Below is a small trained network, with its code and all its weights. Each question gives an input and a class and asks what happens when units are switched off, that is, made to give their printed mean instead of their output.

import numpy as np


def w(rows, s, z=0):
    codes = np.array(rows[::2]) - 128.0
    scale = np.full(codes.shape[1], s)
    scale[-1] = z or s
    return codes * scale


def norm(h):
    return h / np.sqrt((h * h).mean(-1, keepdims=True) + 1e-5)


def f(y):
    return y / 2 * (1 + np.tanh(0.7978845608 * (y + 0.044715 * y**3)))


def log_softmax(a):
    a = a - a.max(-1, keepdims=True)
    return a - np.log(np.exp(a).sum(-1, keepdims=True))


def net(x, mask):
    res = np.array(x, float).reshape(1, 3) / 4 @ E
    u = 0
    for l in range(4):
        y = f(norm(res) @ A[l][:, :-1].T + A[l][:, -1])
        res = res + np.where(mask[u : u + 5], y, B[l][:, -1]) @ B[l][:, :-1]
        u += 5
    return log_softmax(norm(res)[-1] @ U[:, :-1].T + U[:, -1])


A, B = {}, {}
E = w([
[46,53,82,2,147],'x0',
[120,129,129,129,125],'x1',
[128,160,193,96,191],'x2',
],0.0091)
A[0] = w([
[130,153,215,81,216,4],'0.n0',
[152,85,2,136,43,72],'0.n1',
[130,123,127,19,182,146],'0.n2',
[121,133,206,108,229,22],'0.n3',
[132,123,129,125,115,127],'0.n4',
],0.013,0.0042)
B[0] = w([
[93,225,163,122,5,223],'0.n0',
[102,176,83,117,56,249],'0.n1',
[138,57,99,105,200,254],'0.n2',
[125,188,168,118,33,214],'0.n3',
[134,109,137,110,117,128],'0.n4',
],0.018,0.0074)
A[1] = w([
[159,49,251,185,203,85],'1.n0',
[179,49,187,175,223,47],'1.n1',
[179,60,188,167,205,8],'1.n2',
[252,198,239,252,169,75],'1.n3',
[198,46,212,133,129,81],'1.n4',
],0.011,0.0018)
B[1] = w([
[87,74,181,105,74,153],'1.n0',
[140,114,140,77,79,157],'1.n1',
[49,100,154,107,89,148],'1.n2',
[140,58,99,97,248,254],'1.n3',
[100,111,107,178,114,133],'1.n4',
],0.015,0.0098)
A[2] = w([
[162,78,153,127,222,72],'2.n0',
[149,138,146,127,35,17],'2.n1',
[137,45,92,51,247,164],'2.n2',
[106,182,252,68,98,134],'2.n3',
[139,163,124,144,42,4],'2.n4',
],0.022,0.0016)
B[2] = w([
[103,112,156,72,185,188],'2.n0',
[100,137,121,111,102,179],'2.n1',
[165,87,211,178,191,251],'2.n2',
[127,208,3,170,62,188],'2.n3',
[75,152,136,132,90,185],'2.n4',
],0.025)
A[3] = w([
[135,80,177,135,20,4],'3.n0',
[197,83,162,119,56,82],'3.n1',
[101,130,45,174,5,116],'3.n2',
[167,157,110,115,130,135],'3.n3',
[156,69,106,91,134,115],'3.n4',
],0.014,0.0035)
B[3] = w([
[119,144,112,3,151,137],'3.n0',
[102,77,154,161,112,122],'3.n1',
[221,193,67,164,93,253],'3.n2',
[134,75,75,103,98,128],'3.n3',
[168,160,178,117,137,137],'3.n4',
],0.014,0.015)
U = w([
[139,254,74,169,31,254],'0',
[168,93,202,156,229,2],'1',
],0.0092,0.00055)

Each question gives the input, the list of numbers given to net, and the class t.
The units are the neurons (one row each of A and B). Each row of codes is followed by its name. A weight is (code - 128) times the scale printed after its matrix; where a second scale follows, it is the last column's (A, B and U).
mask holds one flag per neuron, layer by layer. A switched-off neuron (its flag False) gives its mean, the last column of its row in B, instead of its output. The means were averaged over made-up inputs and are rounded, as every weight is.
A unit's drop is (log p(t) with every unit on - log p(t) with that unit switched off) / (log p(t) with every unit on - log p(t) with every unit switched off).
most important unit: the unit with the biggest drop
top k neurons: the k neurons with the biggest drops, biggest first
k most important neurons of layer l: the k neurons of layer l with the biggest drops, biggest first
drop of u: that unit's drop, to one decimal
input [-7,-8,-5], class 1: most important unit	0.n0
input [4,-5,5], class 0: top 3 neurons	[0.n0 1.n3 0.n3]
input [-1,0,0], class 1: top 3 neurons	[0.n1 0.n2 1.n3]
input [5,1,6], class 0: top 3 neurons	[0.n0 1.n3 0.n3]
input [8,5,-7], class 1: top 2 neurons	[0.n0 0.n3]
input [6,8,-5], class 1: top 4 neurons	[0.n0 0.n3 0.n2 2.n3]
input [-2,2,0], class 1: top 3 neurons	[0.n1 1.n3 0.n2]
input [6,7,7], class 0: top 2 neurons	[0.n0 1.n3]
input [4,-4,4], class 0: 2 most important neurons of layer 0	[0.n0 0.n3]
input [-3,-2,-1], class 1: drop of 1.n3	0.1
input [5,0,7], class 0: drop of 0.n0	2.8
input [6,2,6], class 0: drop of 0.n0	3.2
input [6,6,-1], class 1: drop of 1.n3	0.0
input [-7,1,3], class 1: most important unit	1.n3
